Below are the code and all the weights of a small trained network. Each question names an input and a class and asks about switching units off, where a switched-off unit gives its printed mean instead of its output.

import numpy as np


def w(rows, s, z=0):
    codes = np.array(rows[::2]) - 128.0
    scale = np.full(codes.shape[1], s)
    scale[-1] = z or s
    return codes * scale


def norm(h):
    return h / np.sqrt((h * h).mean(-1, keepdims=True) + 1e-5)


def f(y):
    return np.maximum(y, 0)


def log_softmax(a):
    a = a - a.max(-1, keepdims=True)
    return a - np.log(np.exp(a).sum(-1, keepdims=True))


def net(x, mask):
    res = np.array(x, float).reshape(1, 2) / 4 @ E
    u = 0
    for l in range(3):
        y = f(norm(res) @ A[l][:, :-1].T + A[l][:, -1])
        res = res + np.where(mask[u : u + 3], y, B[l][:, -1]) @ B[l][:, :-1]
        u += 3
    return log_softmax(norm(res)[-1] @ U[:, :-1].T + U[:, -1])


A, B = {}, {}
E = w([
[170,20,68,255,253,189,56,176],'x0',
[80,155,182,106,75,176,201,60],'x1',
],0.00081)
A[0] = w([
[137,95,124,112,132,156,141,129,207],'L0N1',
[83,58,152,160,163,217,188,63,7],'L0N2',
[37,26,109,164,141,251,167,50,2],'L0N3',
],0.0019,0.0016)
B[0] = w([
[145,136,153,104,164,80,72,90,231],'L0N1',
[117,81,189,203,125,220,191,74,216],'L0N2',
[123,79,174,219,227,254,200,91,246],'L0N3',
],0.0034,0.0012)
A[1] = w([
[231,161,55,132,95,4,33,238,34],'L1N1',
[194,38,40,211,191,141,109,221,195],'L1N2',
[235,177,57,142,122,14,62,247,2],'L1N3',
],0.003,0.0018)
B[1] = w([
[231,238,134,222,75,168,103,242,216],'L1N1',
[89,134,120,47,66,132,163,109,254],'L1N2',
[253,236,103,214,29,187,60,124,205],'L1N3',
],0.0036,0.004)
A[2] = w([
[236,216,136,217,89,25,1,231,2],'L2N1',
[250,234,189,226,91,40,11,230,4],'L2N2',
[98,23,36,21,110,207,175,103,162],'L2N3',
],0.0033,0.0018)
B[2] = w([
[254,187,17,230,93,195,9,208,243],'L2N1',
[238,188,34,216,112,239,14,253,253],'L2N2',
[133,102,81,115,179,15,61,194,187],'L2N3',
],0.0035,0.0044)
U = w([
[55,8,15,76,247,14,20,235,6],'0',
[15,11,235,238,253,254,241,19,177],'1',
[15,247,248,10,13,69,241,7,218],'2',
[250,252,16,219,25,234,3,244,203],'3',
],0.0036,0.0024)

Each question gives the input, the list of numbers given to net, and the class t.
The units are the neurons (one row each of A and B). Each row of codes is followed by its name. A weight is (code - 128) times the scale printed after its matrix; where a second scale follows, it is the last column's (A, B and U).
mask holds one flag per neuron, layer by layer. A switched-off neuron (its flag False) gives its mean, the last column of its row in B, instead of its output. The means were averaged over made-up inputs and are rounded, as every weight is.
A unit's drop is (log p(t) with every unit on - log p(t) with that unit switched off) / (log p(t) with every unit on - log p(t) with every unit switched off).
The circuit of an input: a set's keep is (log p(t) with only the set's units on - log p(t) with every unit switched off) / (log p(t) with every unit on - log p(t) with every unit switched off). Starting from all 9 units, units are removed one at a time, each time the one whose removal leaves the highest keep (on an exact tie, the one counted first), for as long as the keep stays at least 0.8.
circuit, biggest first: the units of the circuit, biggest drop first
top k neurons: the k neurons with the biggest drops, biggest first
k most important neurons of layer l: the k neurons of layer l with the biggest drops, biggest first
drop of u: that unit's drop, to one decimal
input [-7,3], class 2: top 2 neurons => L1N1; L2N2
input [-6,8], class 2: circuit, biggest first => L2N2; L2N1
input [6,3], class 0: circuit, biggest first => L2N3; L1N1; L1N3; L2N2
input [8,5], class 1: top neuron => L0N3
input [-6,-2], class 2: top 3 neurons => L1N1; L1N3; L2N2
input [8,4], class 0: top 3 neurons => L2N3; L1N1; L1N3
input [-3,5], class 2: top 2 neurons => L1N1; L2N2
input [2,0], class 0: top 2 neurons => L2N3; L1N1
input [-6,5], class 2: top 3 neurons => L1N1; L2N2; L2N1
input [8,-2], class 0: top 2 neurons => L1N2; L1N1
input [-1,8], class 1: top 3 neurons => L2N1; L2N2; L1N2
input [6,2], class 0: top 2 neurons => L2N3; L1N1
input [5,-1], class 0: top 2 neurons => L2N3; L1N2
input [-1,0], class 2: 2 most important neurons of layer 0 => L0N3; L0N1
input [-4,6], class 2: most important neuron of layer 1 => L1N1
input [-2,3], class 2: drop of L2N1 => 1.0
input [7,4], class 1: drop of L2N3 => -0.2
input [8,3], class 0: drop of L2N3 => 0.7
input [6,4], class 1: 2 most important neurons of layer 0 => L0N3; L0N2
